How the objects are linked:
j373: ve>j42, su>j625, fo>j267, na>j651, fe>j711
j844: ve>j370, su>j828, fo>j611, na>j34, fe>j909
j370: ve>j23, su>j844, fo>j651, na>j287, fe>j896
j181: ve>j622, su>j53, fo>j538, na>j405, fe>j928
j555: ve>j928, su>j230, fo>j891, na>j701, fe>j53
j356: ve>j443, su>j354, fo>j896, na>j917, fe>j287
j891: ve>j11, su>j42, fo>j231, na>j555, fe>j969
j557: ve>j711, su>j538, fo>j646, na>j622, fe>j625
j586: ve>j646, su>j182, fo>j523, na>j538, fe>j275
j158: ve>j231, su>j267, fo>j865, na>j42, fe>j162
j267: ve>j158, su>j189, fo>j287, na>j373, fe>j917
j231: ve>j275, su>j158, fo>j501, na>j891, fe>j182
j501: ve>j353, su>j865, fo>j701, na>j231, fe>j517
j646: ve>j917, su>j586, fo>j354, na>j557, fe>j189
j917: ve>j162, su>j646, fo>j356, na>j711, fe>j267
j865: ve>j501, su>j287, fo>j23, na>j158, fe>j443
j828: ve>j844, su>j701, fo>j928, na>j353, fe>j405
j11: ve>j625, su>j891, fo>j275, na>j928, fe>j538
j481: ve>j405, su>j824, fo>j53, na>j517, fe>j701
j53: ve>j181, su>j811, fo>j969, na>j481, fe>j555
j42: ve>j891, su>j373, fo>j158, na>j230, fe>j610
j34: ve>j287, su>j353, fo>j844, na>j189, fe>j354
j928: ve>j611, su>j555, fo>j11, na>j828, fe>j181
j824: ve>j481, su>j896, fo>j811, na>j443, fe>j23
j625: ve>j373, su>j11, fo>j189, na>j611, fe>j557
j701: ve>j828, su>j23, fo>j555, na>j501, fe>j481
j811: ve>j53, su>j854, fo>j610, na>j824, fe>j230
j405: ve>j909, su>j481, fo>j181, na>j523, fe>j828
j651: ve>j230, su>j611, fo>j373, na>j370, fe>j854
j538: ve>j557, su>j969, fo>j586, na>j181, fe>j11
j622: ve>j854, su>j181, fo>j557, na>j909, fe>j611
j517: ve>j523, su>j443, fo>j481, na>j182, fe>j501
j353: ve>j34, su>j501, fo>j828, na>j275, fe>j523
j182: ve>j586, su>j162, fo>j517, na>j969, fe>j231
j896: ve>j824, su>j909, fo>j854, na>j356, fe>j370
j162: ve>j182, su>j917, fo>j443, na>j610, fe>j158
j854: ve>j811, su>j622, fo>j711, na>j896, fe>j651
j523: ve>j354, su>j517, fo>j405, na>j586, fe>j353
j909: ve>j896, su>j405, fo>j622, na>j354, fe>j844
j275: ve>j189, su>j231, fo>j353, na>j11, fe>j586
j443: ve>j517, su>j356, fo>j824, na>j162, fe>j865
j711: ve>j610, su>j557, fo>j917, na>j854, fe>j373
j611: ve>j651, su>j928, fo>j625, na>j844, fe>j622
j610: ve>j969, su>j711, fo>j162, na>j811, fe>j42
j287: ve>j865, su>j34, fo>j370, na>j267, fe>j356
j969: ve>j538, su>j610, fo>j182, na>j53, fe>j891
j189: ve>j267, su>j275, fo>j34, na>j625, fe>j646
j354: ve>j356, su>j523, fo>j909, na>j646, fe>j34
j230: ve>j555, su>j651, fo>j42, na>j23, fe>j811
j23: ve>j701, su>j370, fo>j230, na>j865, fe>j824

The rows follow the links: the fewer symbols apart two objects are, the more alike their rows tend to be.

Each row is also shifted at random along 2 hidden directions that mean nothing.

Some objects, each with a row of numbers:
j34: [ -3, -16,   0, -26, -11, -14,  -4,   9,  10,   7,  25, -18,  -3, -31, -15,   8,  33,  -1,   6,  -7,  -6,  10, -17,   1, -20, -14,  -6,  -4,   1,   1,  -1,  -4, -26,   6,  11,  -9,  -4,  33,   0,   9,  29,  16,   8,   4,   7,  -4,  10,   7, -20,  21,   4,  -1,   9, -11, -20,   4,  -6,  -5,   6,  -1, -25,  25,  -2, -10,  -1,   4,  12,  51,  -3]
j611: [  3, -17,   7, -10,   6,  -1,  -5,  -6,   1,   7, -10, -12,   6,   5, -19,  -7,  24,  -4,  21,   6,   7,  -1,  12, -22,  26,  34, -15, -16, -21,   4,  13,  22,   8,  33,  18,  27,  34,  -1,  -9, -22, -21, -27,  17,  11,  24,  23,  -6,  23,  17,  -3, -15,  12,  16,   8,  -3, -15,   0,  -1, -26,  10,  17,   5,  20,   6, -10,   2, -19, -16,   9]
j622: [ -2, -16,  20,   5, -19,   4,  -1,  20,  -9, -13, -24,  -4,   4,  -8,  -1,  27,   7,   2,  -4,  17, -13,  -6,   9, -20, -21,  -8,   0, -17,   0,  13,  17, -13, -15,   0,  -4,   3, -22,  -5,  -6,  14,   6,  31,  16, -15,   4,  16,  13, -11, -19, -15, -10, -14,   9,   3, -26, -20,   1, -25,   7,  -3,  -8,  -3,  -7,  14,  -5,   8,   1,  16, -17]
j53: [  6,   2,   5,  19,  -4,  15,  15, -16, -17, -18, -18,  24,   9,  27,   9, -28, -23,   9,   2,   4,  17,  -6,  27, -25,  23,  33, -13, -16, -20,  24,  19,   8,  39,  15,   2,   3,  28, -17, -14, -27, -30,   8, -12,   2,  -2,   3, -17,  22, -16, -17, -17,  11,   4, -13,   0,   6,  16,   2, -29,   6,  17,  -2,  31,  20,  13,  40,  -8, -49,  35]
j969: [ -3,  25,  13,  21,  20,  -4,  -3,  -7,  -2,  -6,  -1,  27,  -3,  12,  24,  -1, -17,  -3, -13,  -3, -11,  -1,   7,  17, -14,  13,   8,  -1,  13, -13,   3,   3,  10,  -9,  -8, -14, -16, -18,   5,  26, -19, -12,  -9,  -2,  -6,   2,   4,  -9, -10,  -5,  -8, -17, -19,   6,   6,  12,  -1,   9,  -2,   5,  -7, -12,  -3,  14,  19,   9,   3, -14, -14]
j481: [  7,  -5, -11,   5, -11,  13,  21,  -6,   3, -20, -10,   4,  15,  16,  12,  -6, -27,  12, -14,  -2,   6,  -9,   3,  -3,  -5,  14,  11,  -1,   8,  22,   1,  -4,   0, -14,  -1,   0, -11, -16, -12, -12,   6,   4,  -2, -13,  -3,  -1,  -5,  -3,  -8,  -1,  17,   1, -11, -32,  -1,   7,   2,  13,   0,   2,  14,  -5,  -8,   5,  20,  17,  -1, -13,  -3]
j651: [ 11,  -9,   0,  -2, -11,   5,   3,  -2, -19,  18, -17, -15,  27,   5,  -6,   1,  19, -12,  13,  14,   0,  -4,  14, -22,   9,  11, -11,  -9, -11,  -1, -12,  16,  -3,  15,   8,   6,  14,   0,  18,  -4,   1, -13,  15,   7,  18,   8, -12,  12,  19, -23,  -1,   7,  16,  12,   3, -17,  -6,  12, -17,  -1,   0,   9,  26,  -2, -15, -13,   1, -19,  -1]
j557: [ -5,   0,  28,  -2,   5, -10,  -9,   7,   0, -23,   0,  21,  -6, -13, -10,  16, -15,  -7, -17,  15, -11,   3,  10,  15, -26, -22,   6,  -3,   7,  10,  12, -23,   4,   7,   1, -12, -28,  -9,  -4,  33,  12,  17,   7,   0,   3,  33,  22, -15, -20, -14,   1, -15,  -4,   1, -33, -14,   1, -31,  14,  -6, -29,  -5, -13,  14,   6,  12,   7,  33, -15]
j896: [  4,  -2, -23,   2, -16,  -4,  25,   3,  -5,  -7, -18, -17,   1,  12,   4,  -7, -19,  22,  16,   1,   3,  -5,   7,  13,  12,  15,   4,  23,  30,  -2, -15, -12,  12,  12,  -4,  14, -18,  13,  -8, -22, -11,  -7,  24,  -8,  12,   1, -19,   2,  24, -15,   1,  -6,  12,   1,  -5, -23,   6,  -3,   7,   3,  28, -12, -12,  -6,  -5, -20,   6, -46, -33]
j189: [ -2,  -9,  27, -16,  -6,   1, -21,  27,  12,  14,  21,   3, -13, -19, -17,  19,  19, -10,  -3,   7, -14,   4,  -6,   1,  -7, -17,  -1,   1, -16,  -1,  -1,  -6, -29,  -7,   2,   9,   2,  12,   4,  13,  25,  18,   6,   0,   5,  -8,  15,  -6,  -6,  23,  -9, -16,  11,   5,   8,   3,  10, -13,  10,  -2, -18,  -4, -14, -10, -19,  -8,  -5,  50, -12]
j844: [ 10, -23,   0, -35,   1,   2,   0,  -6,  21,   4,   7, -12,   6, -13, -21,  19,   3,   7,  -8,  22,   9,  -7, -15,  -9,  -3, -15,  -7, -12, -11,  19,   4,  -8, -13,  26,  27,  10,  10,   9, -16, -12,  20,  23,  10,  -5,  14,   8,  10,  21,  -6,   0,   8,   6,  12,  -6,  -7, -10,   7,   9,  27,   3,  -1,   9,  -7,  -4,   0,  -6,  -4,  44,   9]
j523: [-10,   0,  13,   4, -11,  -1,   2,  -2,  17, -27,   6,   7, -12, -10,  -1,  -7,  -8,   9, -10, -20,  19,   2,  -3,  -6, -32, -10,  -1,  -5,  -9,  21,  27, -24,   3,   3,   5, -14,   3,   6, -27, -10,  15,  46, -18,  10, -22, -12,  17,   0, -29,  23, -17,  11,  15, -13, -28,   8,  21, -11,  -6,   5, -16,  27,   8,   2,  37,  37, -16,  31,  27]
j182: [  3,   6,   0,  26,  -6,  -2,  -7,   8,   1,  -9,   8,  13, -23,  17,  13,   0, -12,   0,   7,  -4, -16,  -4,  10,  15,  -3,  -7,   8,   6,   0,   1,   1,  -9,  -1, -27, -27,  -1,  -7, -15,  -7,   1, -22,  -5, -15,  -2, -16, -20,  -3, -18,   3,  12,  -2,  -6, -21,  10,   9,  16,  -5,  -5,   0,  11,  10, -12,   1,  -8,  13,  -7,   6, -15, -15]
j353: [  0,  -5,  -4, -10,  11,   6,  -9, -11,  12,   5,  15,  -7,  -8, -12,  -1, -17,  21,   1,  18, -21,   7,   2, -13,  -3, -14,  12, -18,   8, -13,   6,   7,  -2, -16,   3,  18,   5,  20,   8, -13, -16,   3,  -1, -13,  10,  -2, -12,   0,   8,  -1,  18,   1,  14,   0,  -9,   2,  15,  -6,  20,  -7,  10,  -7,  29,  -1,  -3,  14,  13,  -1,  -2,  11]
j824: [  1,   1, -28,   1,   2,  15,  25, -11,   1, -15, -16,   0,   4,  11,  15,  -7, -42,  18, -12,  13,  29, -16,  10,  -9,  21, -11,  -5,   4,   8,   9, -10,  -2,  35,   6, -10,  -4,   9, -10,   6, -34,  -7,  13,   3,  -1,   2,   8, -11,   1,  -7,  -3, -13,   8,   7, -21,   2,  -8,  17,   5,  -2,  -7,  25, -12,  16,  13,  17,  21, -12, -19,  16]
j854: [  1,   8,   1,   8, -26,   0,  17,   4, -20,  -6, -21,  -6,  14,  -2,   3,   1, -11, -10,   0,  -7,  -7,  -1,  17, -22,  -3,   9,   8,   5,   6, -11,  -3,  11,  -8,  -1, -16,   0, -14,  -2,  11,  -6, -10,   9,  13,  -2,  12,  20, -13, -10,   6, -30,   1, -17,  16,  17, -10, -23,   5, -16, -13,  -3,  20,  -6,   6,   2, -14, -10,   9, -22, -16]
j356: [  6,   6,  -2,  -1, -13, -15,  11,   7,   3, -19,   5,  -4, -10,  -1,   5,   5, -19,  13,  -7, -16,  18,   3,  15,   3, -19, -21, -14,   8,   8,  -2,  -7, -23,  11,   1,  -9, -16,  -8,  13,  14, -20,   2,  46,   2,  13, -13, -15, -12,  -4,  -8,   8,  -3,  -4,  15,  -9, -19,  -3,   8, -22, -12, -21, -10,  11,  15,  -4,  15,  10,  -1,  13,  13]
j181: [ -2,  -9,  30,  17, -10,  16, -11,   7,   0, -29, -16,  11,  10, -15,  -3,   0,  -1,  -5, -18,  15,  -6,  -2,  21, -28, -24,  -6,   2, -17, -12,  22,  30,   1, -11,  -8,   4, -10, -11,  -5, -20,  14,  19,  34,  -7, -16, -11,   6,  14,   5, -46,  -1,  -5,   0,  -3, -20, -29, -10,   8, -21,  10,   1, -12,   7,   2,  23,   9,  41,   6,  23,   3]
j287: [ 17,  -7,  -3, -43, -12,   1,  14,  10,   8,   8,  20,  -6,   4, -19, -19,  17,  -5,  -2, -22,   9,  31,  -4,   1,  -5,  -6, -39, -19, -10, -23,   7,   6, -26,   9,  13,  27,  -9,  12,  17,  10, -26,  41,  64, -11,  13,   6,  -5,   1,  12, -31,  13, -10,  14,  31, -16, -14,   3,   7, -11,  13, -27, -25,  25,  46,  -9,  12,  37, -29,  78,  52]

Where do the symbols, taken in turn from left to right, take each start?
Answers are names.
[  7, -20,  15,   7,   3,   8,  -4,   1,  -5,   3, -12,  -6,  17,  -2, -10,  -8,  26,   0,   1,   1,  -6,  -1,   2, -20, -10,  31,  -2, -25, -19,   7,  12,  27, -12,   9,  11,   4,  23, -13,  -9,   8,  11,  -8,   7,   4,   7,   4,  -5,  19,  -6,  -7,  -2,   3,  13,  -3,   3,   6,  -9,   9,  -4,   1,  -4,   9,   8,   7,  -7,   8,   4,  10,   5]
su fo => j891
[  2,  -3,  16,  -6,   0,   1, -25,  12,  13,  18,  25,  12, -19,  -5, -10,  -5,  11,   2,  -7,  -7,  -5,  -1, -11,  -3,   7,   7,  -2,  -9, -22,   5,   8,   0,  -5,  -8,  14,  17,  21, -16,  -5,   5,   6, -17, -21,  10,  -8, -14,   5,  -1,   1,  34,  -3,   1, -11,  -4,   6,  15,  -1,   7,  -4,   4, -10,  -2,  -6, -10,  -7,  -4, -11,  13,  14]
fe fo fo => j405
[  1,  -1,  29, -21,  12, -12, -18,  -6,  -1,  10,  13,  11,  -5, -16, -21,  12,  15, -18,  -1,  15,  -4,   2, -13,  13,  -6,   0, -15,  -2, -11,   0,   9,  -8,  -4,  18,  18,   8,   8,  -7,   8,  26,   4,  -6,   1,   7,  20,  18,  19,  -1,   2,   8, -11,   4,   5,   4,  -1,   6,  -4,   1,   8,  -7, -25,   0,   2,  -6, -18,   6, -12,  26, -21]
ve su ve => j373
[  5,   9,  14,  -9,  21, -12, -19,  -7,   4,  14,   9,   0,  -1,  -9, -18,  -1,  15, -13,   0,  -4,  -5,  -2, -15,   5,   1,  10,  -2,   0,  -2,  -6,  15,  18,  -7,  12,  12,  -5,  12, -10, -17,  13,  -1, -14, -17,  15,   5,  12,  11,   8, -13,   0,   7,   1,  -4,  -7,  -3,  14, -11,   9,   6,   5, -15,   1,  -4,  -2,   1,   7,   2,  12,  -2]
su ve => j11
[  0,   5,  35,  11,   6,   5, -11,  -1,  14, -19,  -1,  26,  -9, -13,  -9,   4, -16, -11, -30,   8,  -4,  -2,   6,   9, -30, -14,   5,  -1, -11,  13,  22, -12,  -6,   8,  -1, -22, -24, -27, -15,  37,  21,  30,  -7,   3, -16,   9,  32,  -9, -42,   0,   7, -17, -22,  -8, -25,   3,  10, -16,  10, -11, -28,  -6,  -5,   4,  26,  34,  14,  45,  -4]
fe ve => j625
[  0,  -8, -31, -22,  -2,   3,  13,  -4,   7,  16,  -5, -26,  14,   6,  -7,  -3,  15,  -3,  22,  12,   9, -10,  -8,   6,  39,  13, -12,  14,  11,  -5, -18,  16,   9,  27,  16,  20,  22,  12,   8, -31, -10, -20,  10,   5,  21,   9, -29,  19,  43, -19,   5,  23,   6, -13,  19, -16,   7,  22,  -7,   0,  26,  -2,  -5,  -6, -19, -14,  -8, -32,  -7]
fe fe => j370
[ -6,  -6,  14,  -8, -18,  -8,  10,  16,   2, -23,  -2,  12, -14, -14,   0,  -1, -13,  23,  -3,   7,  15,   0,  10,  -9, -15, -19, -14,  -1, -10,  19,  14, -29,   0,  10,   8, -16, -10,  12,  -3, -13,  25,  52,   1,  13,  -9,  -2,   7, -11, -26,  20, -15,   4,  19, -21, -34, -10,  20, -30,  -1,  -7,  -7,   7,  17,   6,  20,  26,  -7,  35,  13]
su fo ve => j909
[  3,   3,  26,  11,   5,   3, -22,  11,   8, -16,   2,  24, -34,  18,  -2,  -6, -26,  14, -13,   4,   9,  -4,   2,   0,   8,  -4, -14,  -2, -13,  12,  33,  -2,   1,  -3,  -9,  13,  10, -11, -15,  -4,  -3,  29, -13,  13, -14,  -9,   9, -18, -26,  24,  -7,   6,  -8,  -6,  -6,  15,  18, -23,  -2,   4,   3, -13,  16,  -1,  24,  24,  -4,  14,  16]
fo fe fo na => j353
[  6,  10,  -9, -17,  -5,   7,  13, -14,   5,  12,  18,  -5,   7, -18,   4,  19,   5,   5,  -8,  -3,  24,  -4,   4,  -9, -10, -30,  -8,  -2, -10,   5, -13,  -2,   1, -10,   4, -19,   5,   8,  16, -12,  36,  41, -13,   8,  -4, -17,  -4,   4, -13,   8,   8,  14,  15, -15,  -6,  18,  -8,   7,  17, -15, -17,  24,  29,  -9,   7,   5, -25,  53,  37]
fe su fo => j896
[ -2, -12,  13, -11, -14,  -6,   2,   4,  13, -18, -13,   7,  -4, -10,  -2,  13,  -9,  19, -13,  12, -10,  -6,  -1,  -4, -21, -21,  22,  -3,  12,  16,   3, -25, -19,  -1,  -5,  -2, -38,   4, -22,  15,  33,  26,  16, -18,   0,  -3,   7, -10, -15,  -3,   8,  -8,  21,  -8, -39, -15,   4, -16,  40, -15,  -1,  10, -24,  -1,  13,   7,  -2,  43, -27]
na ve su => j354
[ 10,  14,  -2,  -1,  21,  -4,   1, -18, -10,  21,  -1,  11,  20,   8, -10,   8,  -9, -17,   5,   8,  10,  13,   8,  15,  22,   2,  -4,   8,   0, -13, -15,  16,  13,   2,   5, -14,  11, -13,  23,   0, -16, -29, -13,  20,  23,  21,  -7,  -4,  12, -19,   0,   2,  -6,   8,  27,  11,  -3,  10,  -7,  -9,  -6, -13,  13,   5,  -4,  -4,  -9, -11,   3]
na na ve => j701
[  1,  11,  17,  16, -17,  19,  25,  -9, -18,  -9, -15,  10,  14,   7,   6,   3, -26,   5, -28,   7,   3,   0,  22, -27,  -1, -17,   2, -16, -10,   7,   1,   8,  22,  -3,  -2,  -7,  -4,  -9,  22, -13,  -2,  36,   0,   0, -13,   6, -14,  14, -13, -20,   0,   2,   6,  -1,  -6,  -5,  14, -11, -10, -12,  11, -15,  28,  14,   4,  37, -11,   3,  30]
fo fo => j162
[  3,  19,   5,  17,   0,   1,   2,  -8, -14,  -6,  -5,  15,   1,   5,  22,   8, -23,   1, -24,   5,  -1,   7,   8,  15,  -8,  -1,   9,   6,  15, -26,  -3,  -2,  19, -10,  -8, -32, -15,  -5,  21,  25,  -5,   6, -11,   4,   1,  14,   3, -11,  -7, -18,  11, -16, -13,   7,   4,   9,   2,  -9,  -1, -19,  -4, -19,  13,   7,  10,   4,   2,  -5,  -9]
fe fe => j610
[-12,  -9,   7,  10,  -7, -16, -21,  43,   3, -14,   1,  -2, -29, -15,  11,  10,  11,   3,  18,  -8, -48,  13, -10,  25, -23, -14,  16,  21,  26, -12,   7,  -5, -44, -26, -24,   9, -39,  14,  -7,  33,  -4, -21,  12, -14,  -9,  -8,   9, -35,  13,  13,   6, -23,  -9,  17,   6, -21,  -6, -20,   4,   7,   0, -18, -48, -14, -20, -40,  23,  -7, -59]
su su => j182
